Here is a tiny trained network, its code and every weight. The questions are about switching its units off for an input and a target symbol, where a switched-off unit gives its printed mean instead of its output.

import numpy as np


def w(rows, s, z=0):
    codes = np.array(rows[::2]) - 128.0
    scale = np.full(codes.shape[1], s)
    scale[-1] = z or s
    return codes * scale


def f(y):
    return np.maximum(y, 0)


def softmax(a):
    e = np.exp(a - a.max(-1, keepdims=True))
    return e / e.sum(-1, keepdims=True)


def log_softmax(a):
    a = a - a.max(-1, keepdims=True)
    return a - np.log(np.exp(a).sum(-1, keepdims=True))


def net(x, mask):
    ids = ['αγδζλστψω'.index(c) for c in x.split()]
    T = len(ids)
    res = E[ids] + P[:T]
    r = res
    for j in range(2):
        rows = slice(2 * j, 2 * j + 2)
        q, k, v = (r @ M[0][rows].T for M in (Q, K, V))
        z = softmax(np.where(np.tri(T) > 0, q @ k.T / 2**0.5, -1e9)) @ v
        o = O[0][rows]
        res = res + np.where(mask[j], z, o[:, -1]) @ o[:, :-1]
    y = f(res @ A[0][:, :-1].T + A[0][:, -1])
    res = res + np.where(mask[2:26], y, B[0][:, -1]) @ B[0][:, :-1]
    return log_softmax(res[-1] @ U[:, :-1].T + U[:, -1])


Q, K, V, O, A, B = {}, {}, {}, {}, {}, {}
E = w([
[73,35,176,130],'α',
[157,113,192,71],'γ',
[213,191,145,247],'δ',
[110,87,160,58],'ζ',
[47,185,252,195],'λ',
[150,116,188,61],'σ',
[221,47,131,146],'τ',
[167,141,197,67],'ψ',
[80,165,59,40],'ω',
],0.018)
P = w([
[181,246,198,44],'0',
[174,190,196,77],'1',
[145,150,176,118],'2',
[118,118,173,157],'3',
[120,107,190,164],'4',
[113,94,212,176],'5',
[116,82,226,187],'6',
[111,53,254,196],'7',
[116,55,249,184],'8',
],0.0069)
Q[0] = w([
[164,166,212,21],'head 1',
[85,122,46,250],'head 1',
[64,50,205,21],'head 2',
[128,42,213,120],'head 2',
],0.012)
K[0] = w([
[137,84,171,212],'head 1',
[117,198,73,49],'head 1',
[75,86,76,129],'head 2',
[83,109,2,116],'head 2',
],0.018)
V[0] = w([
[1,195,143,160],'head 1',
[225,169,190,230],'head 1',
[123,87,200,170],'head 2',
[204,8,119,115],'head 2',
],0.0086)
O[0] = w([
[32,253,254,146,139],'head 1',
[136,150,81,237,253],'head 1',
[153,60,243,191,143],'head 2',
[145,43,192,185,75],'head 2',
],0.0074,0.0036)
A[0] = w([
[142,170,209,180,104],'neuron 1',
[32,207,121,121,112],'neuron 2',
[146,173,26,44,128],'neuron 3',
[134,190,223,163,112],'neuron 4',
[211,57,150,149,109],'neuron 5',
[59,108,63,149,113],'neuron 6',
[165,72,139,176,127],'neuron 7',
[31,125,63,73,77],'neuron 8',
[226,158,74,130,146],'neuron 9',
[113,152,112,144,174],'neuron 10',
[136,9,48,68,141],'neuron 11',
[157,144,167,30,101],'neuron 12',
[76,90,126,129,88],'neuron 13',
[92,104,107,34,115],'neuron 14',
[229,124,72,98,26],'neuron 15',
[111,92,235,96,150],'neuron 16',
[29,76,61,108,140],'neuron 17',
[159,77,132,112,77],'neuron 18',
[112,99,172,86,60],'neuron 19',
[254,68,82,82,97],'neuron 20',
[165,60,169,74,135],'neuron 21',
[230,136,170,164,33],'neuron 22',
[73,155,222,229,48],'neuron 23',
[144,87,147,1,8],'neuron 24',
],0.0097,0.014)
B[0] = w([
[122,85,71,163,207],'neuron 1',
[185,51,106,117,192],'neuron 2',
[132,130,162,175,182],'neuron 3',
[84,136,148,185,217],'neuron 4',
[143,104,128,169,200],'neuron 5',
[144,196,145,167,142],'neuron 6',
[134,131,143,147,192],'neuron 7',
[124,201,234,113,157],'neuron 8',
[73,112,225,95,180],'neuron 9',
[165,122,125,166,173],'neuron 10',
[105,163,42,173,189],'neuron 11',
[90,67,180,98,169],'neuron 12',
[150,85,150,84,139],'neuron 13',
[109,118,38,181,171],'neuron 14',
[18,106,225,254,142],'neuron 15',
[100,124,71,95,254],'neuron 16',
[151,124,208,124,167],'neuron 17',
[119,176,117,65,144],'neuron 18',
[147,110,114,230,140],'neuron 19',
[180,217,102,31,175],'neuron 20',
[109,84,88,81,201],'neuron 21',
[165,118,71,140,156],'neuron 22',
[145,210,146,25,216],'neuron 23',
[58,232,10,246,141],'neuron 24',
],0.0088,0.013)
U = w([
[144,130,139,70,197],'α',
[181,133,155,59,115],'γ',
[181,106,202,173,162],'δ',
[81,49,152,116,153],'ζ',
[211,123,254,49,105],'λ',
[192,133,90,104,153],'σ',
[99,128,72,140,1],'τ',
[122,138,130,120,79],'ψ',
[92,169,183,106,123],'ω',
],0.01,0.0077)

Each question gives the input, a string of symbols that net reads in full, and the target symbol t.
The units are the heads (2 rows each of Q, K, V and O) and the neurons (one row each of A and B). Each row of codes is followed by its name. A weight is (code - 128) times the scale printed after its matrix; where a second scale follows, it is the last column's (O, A, B and U).
mask holds one flag per unit, heads first, then neurons. A switched-off unit (its flag False) gives its mean, the last column of its rows in O or B, instead of its output. The means were averaged over made-up inputs and are rounded, as every weight is.
A unit's drop is (log p(t) with every unit on - log p(t) with that unit switched off) / (log p(t) with every unit on - log p(t) with every unit switched off).
The circuit of an input: a set's keep is (log p(t) with only the set's units on - log p(t) with every unit switched off) / (log p(t) with every unit on - log p(t) with every unit switched off). Starting from the 12 units with the biggest drops (on a tie, the unit counted first), units are removed one at a time, each time the one whose removal leaves the highest keep (on an exact tie, the one counted first), for as long as the keep stays at least 0.8.
units of the circuit, in order: the units of the circuit, biggest drop first
unit that matters most: the unit with the biggest drop
k most important neurons: the k neurons with the biggest drops, biggest first
which heads matter: for each layer, one digit per head in row order, 1 if its drop is at least 0.15 and else 0, layers parted by /
input ω α ψ α, target ω: units of the circuit, in order : [head 2; neuron 8]
input δ τ ψ, target σ: units of the circuit, in order : [head 1]
input α σ α τ ψ δ ψ, target δ: units of the circuit, in order : [head 1; head 2]
input α α λ δ δ σ, target δ: units of the circuit, in order : [head 1; head 2]
input ω ω ζ, target τ: 2 most important neurons : [neuron 24; neuron 14]
input λ λ ω ζ λ ω, target ω: which heads matter : 10
input γ τ γ, target σ: which heads matter : 11
input α α δ τ ζ, target σ: which heads matter : 10
input ω τ ψ ψ, target ω: 4 most important neurons : [neuron 15; neuron 9; neuron 20; neuron 3]
input δ α δ γ γ ψ σ α τ, target σ: units of the circuit, in order : [neuron 20; head 1; neuron 11]
input ω λ δ, target ω: units of the circuit, in order : [head 1; neuron 2]
input ω ψ λ σ ω δ δ λ γ, target ω: 2 most important neurons : [neuron 4; neuron 23]
input ζ α α δ α δ α γ, target ζ: which heads matter : 01
input δ τ α σ α τ ω ω, target σ: units of the circuit, in order : [head 1; neuron 4]
input α α λ σ ψ ζ, target ω: which heads matter : 11
input α δ ψ ψ δ ζ, target δ: which heads matter : 10
input α α λ α α τ σ γ, target σ: units of the circuit, in order : [head 1; neuron 20; neuron 11]
input α τ λ ψ, target ω: units of the circuit, in order : [head 1]
input α δ ζ, target δ: units of the circuit, in order : [head 1; neuron 16; head 2]
input ω λ τ γ, target ω: unit that matters most : head 2
